[  0.5  -4.3 -20.3 -10.8 -12.2 -29.3  18.4  22.8  11.6  12.0   4.3   7.3
  20.2  -2.9 -24.7 -18.7  -7.8   8.5  -1.5   0.5  10.1   7.6  -6.3  16.2
  15.1   8.1  15.5  -7.0   9.0  -5.2 -14.1] : A & V
[ -3.6  -6.8  -8.3   2.8   5.6   5.6  -0.2   9.8   2.2   8.7  -1.8  -6.1
   5.6   1.5  -2.6  -2.3  -3.5 -17.7  -7.2  -9.0   4.1   9.3  -4.3  -5.1
   5.1  -2.5   1.0 -20.0  -4.9   4.9  -8.5] : H & V
[ 12.0  -1.2 -34.5   0.4 -10.8 -33.8  30.5  19.8   9.1  12.6  11.1 -24.2
  19.9 -12.0 -41.0 -13.1 -21.7  30.4   0.2  30.6  25.9  22.1  -1.2  28.1
  25.4  10.8  43.3   0.4  27.5   3.2 -21.5] : H & V
[  6.2  -7.2 -14.4   6.1   1.6 -11.6  -5.6  14.8   9.3   6.8  -0.7 -11.0
 -15.7   6.8 -13.0 -14.0 -12.0   7.4  -3.9   4.6   1.8  14.7 -14.0   4.3
   0.0   7.5   8.8  14.0 -11.1   5.4 -15.4] : U & V
[  2.4  -7.6 -13.5   0.5   6.9   4.3  -0.4   8.0  10.9   7.7  -2.5   7.3
  -5.4   2.0  -9.4  -2.4 -10.4   5.7  -5.0   4.4   4.3  23.6  -6.0   3.9
  -8.5   5.4   3.2   8.1 -13.9  12.1  -9.5] : U & V
[-10.4   4.2   5.3  -4.4  11.3  17.7  11.4  -3.1  -4.9   3.0  -0.4  14.6
  12.3  -8.8   7.1  17.1   0.9 -11.9  -1.0  -7.8   4.5   7.5  13.3  -4.5
   4.3  -6.0   4.9 -19.7  15.0  -7.7   3.4] : H & M
[  9.9  -5.9 -19.8   4.2  -4.7 -11.1   5.7  16.2   3.3  11.5   9.1 -18.9
   8.1  -1.9 -18.9 -14.7 -11.6  -0.3  -1.7   8.1  11.8  22.8  -6.7   5.4
   9.6   4.3  16.8 -12.3   4.0   6.6 -16.2] : H & V
[ 23.8  -2.5 -11.8  12.2 -31.2 -27.4  10.5  10.8  -4.4   1.3  10.2 -26.1
  36.7  -3.4 -22.8 -24.2   3.0   7.8   7.9  32.3  12.8   0.6  -4.2  18.2
  18.5   7.9  16.9 -18.0   4.7   2.2 -12.8] : H & X
[  0.9   6.3 -12.9  -9.0  -4.4 -15.5  24.3   7.0   2.0   5.7   6.7  -2.3
  23.5 -12.9 -15.5   5.2  -8.0  16.5   2.7  15.4  14.3   9.3  11.0  15.4
  17.5   1.9  26.3  -6.6  26.9  -2.2   0.6] : H & M
[  1.9  -7.3 -18.1  -1.9   4.2  -1.4   3.3  11.3  15.6   4.7   1.0   1.0
  -8.5   1.8 -16.4  -5.1 -12.8  10.3  -0.3   6.6   5.2  24.8 -10.5   6.5
  -3.7   9.1   6.5  13.2  -9.7  11.7  -9.1] : U & V
[  2.5  -3.9 -12.7  -8.0  -2.3 -12.6   7.0   9.8  14.7   9.9   0.8  -1.4
   6.7   0.8 -18.2  -6.5 -10.5  14.4   2.0  12.3   5.1  15.8  -9.7  11.6
  11.2  10.3   9.6  15.3  -2.5   6.9 -13.9] : U & V
[ 11.7  -3.9  -9.2  -5.7 -24.1 -18.6   2.9  21.5   9.4   8.4   4.1  -6.9
  29.2   1.3 -19.4 -13.9   0.4  -3.9  -0.1  11.0   6.8   9.1  -7.9  15.5
  16.7  13.6   7.7 -15.2  -1.5   3.3 -15.9] : A & V
[  5.0  -3.1   1.1  -6.5 -13.1  -3.5  -7.6   3.0   3.0  -1.5   0.1  -4.8
  19.5   5.3  -3.7  -1.0   2.4  -7.6   4.4  13.0   0.0  -6.6  -7.2  -0.2
   5.0   1.9  -7.2  -5.6  -6.7   1.4  -7.8] : A & X
[ 10.4  -5.0 -18.3 -12.8 -19.2 -34.7  19.3  15.8  13.6   7.6   8.1  -8.7
  32.8  -5.8 -32.9 -14.4  -9.4  23.9   1.7  26.2  15.7   8.8  -5.2  20.6
  24.5  11.6  28.3  -1.2  11.2   2.3 -16.9] : A & V
[ -5.6   1.2 -10.6 -16.6  -0.4   0.3  19.4   9.4   5.2   9.0   0.6  15.7
  25.7 -11.6 -14.3   8.5  -5.8   8.3   1.1   1.2  13.5  20.2   7.6  11.6
   6.8  10.1  15.8 -14.8  12.4   1.2  -0.7] : H & T
[ 22.9  -2.2  -2.8   9.5 -21.9 -17.9  -9.1  -4.4   5.0  -8.2  10.0 -22.5
   6.7   6.1  -8.3 -18.6  -0.6  19.1   8.8  37.7  -1.3 -16.0 -12.2  10.6
   8.9   5.4   7.7  21.7  -9.4   0.6 -11.1] : U & X
[ 12.6   1.0  -5.2   0.9 -17.6 -19.2  12.4   2.3  -4.4  -0.5   9.7 -16.1
  26.9  -7.0  -7.3  -7.0   4.3   8.2   5.3  21.2  11.3  -5.0   6.8  13.2
  17.4   0.2  13.1 -14.5  14.2  -4.4   0.3] : H & Q
[ -3.4   4.8 -13.8 -16.2  -0.5  -7.3  25.8  16.4   5.2  12.2   5.5   5.1
  32.5 -13.8 -19.8   4.7  -8.4   7.4  -3.4   4.1  15.1  22.6  10.5  15.4
  14.2   0.7  27.0 -20.4  25.7   1.2  -1.5] : H & T
[ -6.1   4.5 -12.9 -32.5  -5.0 -25.8  20.8  11.0  13.6   4.8   6.8  10.0
  27.6  -8.1 -25.1   6.9 -10.2  20.4   2.1  13.7  10.9  -0.8   2.2  12.8
  18.7   1.3  21.6   7.6  15.9  -4.4 -20.0] : A & T
[ -4.9   9.1  -9.0 -33.8 -10.2 -39.1  25.4  10.5  12.0   3.8   9.2  15.2
  36.1 -12.4 -25.1   2.8  -6.7  23.9   5.8  10.0   9.5  -6.2   8.6  17.2
  23.5   7.5  24.0  -2.7  32.4  -6.0   0.3] : A & M
[ -0.4  -5.5  -7.7  -1.2   3.4  -4.0   1.7   9.6   8.9   6.8  -1.9   1.2
  -5.9   1.7 -10.0  -5.9 -13.4   5.3   0.0  -0.6   3.6  16.0  -3.4   1.8
  -0.3   7.5   5.3   5.4  -7.0   6.6  -9.5] : U & V
[  2.7   1.7 -13.4  -1.6  -5.1 -12.7   9.7  11.2  -0.8   7.4   7.5 -13.7
  17.3  -2.3 -14.5  -8.3  -2.2  -0.5  -1.5   9.5   9.0   7.6  -0.6   4.6
  10.3  -2.9  12.6 -10.4  12.9  -0.4 -11.7] : H & V
[  2.8  -6.0 -15.2  -5.4 -17.0 -33.4   9.9  21.4   8.1   8.0   6.3 -14.4
  40.0  -2.3 -27.3 -20.3  -8.6   2.8  -1.4   6.2   9.8   0.4  -8.6   9.2
  16.9   3.5  13.4 -12.0  12.8  -1.7 -17.4] : H & V
[  0.7  -3.0 -17.7 -19.2 -17.6 -36.2   5.5  23.9  13.5   7.3   5.7  -9.2
  33.4   2.0 -28.2 -18.4  -8.7   3.9  -1.1   4.1   9.8  -2.0 -10.4   5.3
  19.6   2.5  10.4  -6.4  47.1  -0.3 -24.9] : A & V
[ 11.1  -5.2 -16.0  -4.9 -15.0 -26.6  12.0  16.7   8.7   7.2  -0.2  -5.0
  10.5  -1.7 -26.1 -25.3  -2.5  14.5  -1.1   6.7   9.8   6.7  -8.5  18.5
  12.4  16.0  14.1  -1.2   0.4   5.5  -8.0] : H & V
[ -0.2   5.2  -5.9 -25.6  -2.4  -0.9  17.6   3.2   4.9   0.6   9.3   5.8
  43.6 -10.3 -15.0  21.1 -10.0   3.2   3.7  26.9  15.1   4.8   9.5  -1.4
  23.4  -3.1  12.5  -5.5  19.4  -0.1 -11.2] : A & M
[ 12.5   1.3   1.8 -13.8 -26.6 -17.4   8.3   0.7   4.9  -6.8   5.0   8.7
  35.4  -5.6 -16.3 -10.7  10.7  20.5  10.8  17.8   8.6 -22.1   4.7  15.2
  18.5  14.0  15.7  -3.5   5.2  -2.8   3.6] : A & Q
[ 26.6  -3.6 -14.4   3.6 -29.1 -29.6   4.2   5.4   7.9  -0.2  10.9 -20.7
  23.2   3.9 -27.1 -17.3  -5.2  31.8  13.3  43.9   6.6  -6.6  -9.3  24.2
  15.4  16.5  17.5  20.7  -2.0  12.6 -14.5] : U & X
[ -7.4  -0.5   0.1 -18.8  -2.3  -4.7  14.0   8.4   3.7   4.6   0.1  21.9
  19.6 -10.5  -5.9   0.9   6.6   2.7   1.9 -12.4   1.0  -0.5   8.5   7.3
   4.9  10.7   5.2 -16.1  11.7  -3.4   8.5] : A & M
[  2.1  -0.9 -18.7   7.4  -5.6 -27.8  10.7  21.6   7.8  23.2   1.0 -13.1
   9.2   4.4 -23.1 -13.4 -11.1  10.9 -11.6   9.3   8.0   6.9  -7.7  13.6
  12.4   0.8  16.1   5.8   9.3  -2.9 -15.1] : H & V
[ 18.1  -0.3   5.2   2.5 -18.3  -7.1  -0.1  -9.5  -0.7 -10.7   5.5  -0.7
  26.9  -4.7  -4.8  -4.1   7.8  15.5  11.5  34.1   4.4  -8.7   1.1  11.7
   5.4  11.8   7.7   6.8  -2.4   0.3   1.4] : U & Q
[  7.5  -2.3 -23.9 -14.0  -8.6 -28.4  11.6  22.6  12.3  10.6  11.0 -17.0
  34.1   4.2 -33.8  -7.0 -21.2  10.5   0.0  27.5  17.5  12.2  -8.2   7.0
  20.2   1.1  24.4   3.0  12.9   2.9 -28.8] : A & V
[ 11.8   2.4 -25.0  -1.9 -12.5 -23.9  45.3  18.0  -1.3  12.7   7.9 -15.3
  47.4 -23.7 -36.6  -2.5 -14.9  17.6   4.4  29.8  31.3  27.8  18.5  25.7
  30.7   6.0  44.0 -32.7  39.8   6.1  -9.2] : H & T
[  8.9  -0.5 -29.2 -19.2 -14.2 -43.8  17.8  22.0  20.3  10.4   9.7  -7.5
  24.8  -4.1 -42.5 -13.3 -21.9  32.9   1.5  30.9  17.8  10.9  -7.6  20.3
  25.2  14.5  29.9  23.2  10.2  -0.1 -24.4] : U & V
[ 14.1  -7.9  -1.3   3.2 -25.5  21.5  -2.8   8.8  -0.2   0.7   0.5  -7.0
  28.6  -4.0  -9.7 -19.6   8.9  -0.7   6.0  16.8   4.2  -5.0  -5.2  11.6
  13.8  10.1   0.5 -10.7 -11.6   6.1  -7.6] : H & X
[  3.7  -6.3 -23.8 -14.7  -4.3 -23.5   6.5  20.7  17.1  14.2   3.8  -8.0
  24.0   0.3 -26.7  -9.5 -16.4   8.5  -1.7  19.3  16.4  14.4  -8.7   9.2
  15.6   5.7  17.9   3.5   6.7   4.9 -23.1] : A & V
[  3.1   0.5 -17.9 -24.4 -19.6 -43.1  12.6  23.4  14.8   9.0   7.1  -0.4
  30.4  -3.6 -32.3 -17.7  -8.2  14.8   1.1   6.9   8.4  -6.7  -9.2  17.2
  21.2   3.8  16.2   3.0  14.4  -2.2 -18.3] : A & V
[ 18.6  -2.3  -2.2  16.3 -14.1  -6.9  -6.7  -8.2  -4.6  -3.9   5.0 -14.8
   1.5   4.4   0.1 -12.4   1.7   7.0   6.7  24.7   0.3  -4.0  -6.7   7.0
   2.9   5.8   0.6  -0.9 -11.3   4.6   0.3] : U & X
[ 22.8  -1.4  -9.5   3.1 -19.5 -23.8  -2.2  -4.1   5.9  -7.1  11.5 -12.2
  18.6   0.9 -17.1  -8.8  -5.4  28.0  10.8  44.7   7.5  -7.0  -9.3  18.5
  12.8   9.2  12.2  29.1  -2.4   4.3 -16.2] : U & X
[  3.1  -0.4  15.6 -16.9 -16.1   5.8 -11.2  -6.2  -2.9 -14.8   0.6  11.2
  38.7  -1.7   5.0   6.8  16.7 -11.3   7.5   8.3  -7.7 -21.7   2.8  -4.0
   4.2   0.3 -11.3 -14.3  -6.8  -1.1  -0.4] : A & Q
[ 14.4   1.2   6.5   5.0 -21.4  -7.2   0.3  -2.2  -5.6  -4.6   7.9  -0.8
  25.0  -2.0  -0.8 -10.8  15.7   1.5   7.6  14.6   0.9  -9.5   2.3  10.8
  11.9  10.0   1.7 -13.2  -3.9  -0.6   4.8] : H & Q
[  6.9  -4.6 -20.6   5.4  -7.9 -19.6  12.4  13.9   6.7  13.6   5.4 -24.8
  16.3  -2.4 -22.5 -18.4 -15.2   2.6  -7.1   8.5  13.1  15.1  -7.0   3.4
  15.8   1.6  14.5 -15.8  10.5   5.3 -18.6] : H & V
[  5.9  -4.3 -20.4  12.0  -1.0 -15.2  19.0  16.3   0.2  13.2   8.4 -28.1
   5.0  -6.5 -20.3 -10.8 -17.0   1.9  -1.9  11.4  23.7  21.3  -1.4   3.5
  11.7  -2.3  21.4  -9.8  -0.4   3.4 -15.0] : H & V
[  7.9  -0.6 -33.1 -27.9 -23.8 -62.6  26.2  26.7  21.2   8.5  11.6  -9.4
  34.1  -8.2 -51.2 -24.7 -18.8  38.8   2.0  24.2  18.3  -0.2 -10.6  29.9
  24.0  15.6  35.7  13.0  28.6  -5.4 -19.1] : A & V
[ 20.5  -3.7 -10.4   1.1 -21.4 -18.0  -0.6   3.5   8.4  -1.7   6.0 -12.9
  16.0   2.2 -16.6 -14.1  -0.6  16.6   8.8  40.6   8.0   0.6  -8.6  17.8
   8.5  14.2   9.7  12.8 -10.1   7.8 -12.1] : U & X

[ -0.6   0.1  17.1  -1.1  25.7  16.0   2.3  10.4 -15.9   4.5  38.7  -2.4
  36.2 -14.6  -7.5  -4.6   0.5   9.6  15.9   7.1  19.7 -19.0  11.1 -17.1
 -11.3  -2.6  -9.6  12.1   9.5 -17.9   4.1] : C & P
[ 24.2   4.9 -19.7  -7.0  18.2   3.0  15.2  24.6 -10.7  -2.3  37.7   4.1
  23.0 -13.4  -8.9  -0.2   0.6  -1.0   8.3   8.3  52.5 -16.3   4.6 -15.8
 -18.4  -6.4  -7.8  23.1  15.5 -20.0   5.0] : J & P
[ 14.7  13.6 -39.5 -12.1  20.1  -5.7  31.9  26.1  -4.1   7.7  39.9   1.0
  58.8  -4.4 -11.3  -1.1   0.2  -6.2  30.5  16.3  67.1 -15.4  -6.0  -8.0
  -5.0   1.7   0.9  21.5  11.8  13.4  -0.4] : J & L
[ -5.7   7.5 -34.3  -8.8  20.9  -3.8  18.0   6.9   0.9  14.9  35.2  -1.5
  58.1  -4.0  -5.6  -6.9   5.8   1.6  29.5  15.8  59.1 -24.2 -12.3  -8.0
  -3.4   6.2   0.2  14.4  19.6  17.0   4.4] : J & L
[ 18.0  12.3  30.1  -3.8  15.6  29.7   2.0  48.8 -15.5 -13.7  17.2   7.5
   3.1 -12.3  -9.4  13.5   5.2  -7.4   8.3 -18.3 -32.6 -15.0  25.2 -12.7
 -15.6   8.1  -6.5   6.0 -22.4 -31.2 -18.9] : D & P
[  5.8   4.2  23.4  -9.4  14.6  14.3  10.2  43.1 -27.5 -10.5  17.1   2.0
  17.1  -1.7 -15.3   7.7   6.5   0.1  14.3  -3.1  -8.3 -15.4  24.0 -13.9
 -13.4  -0.6  -3.0  -3.9 -20.8 -32.9 -27.8] : D & P
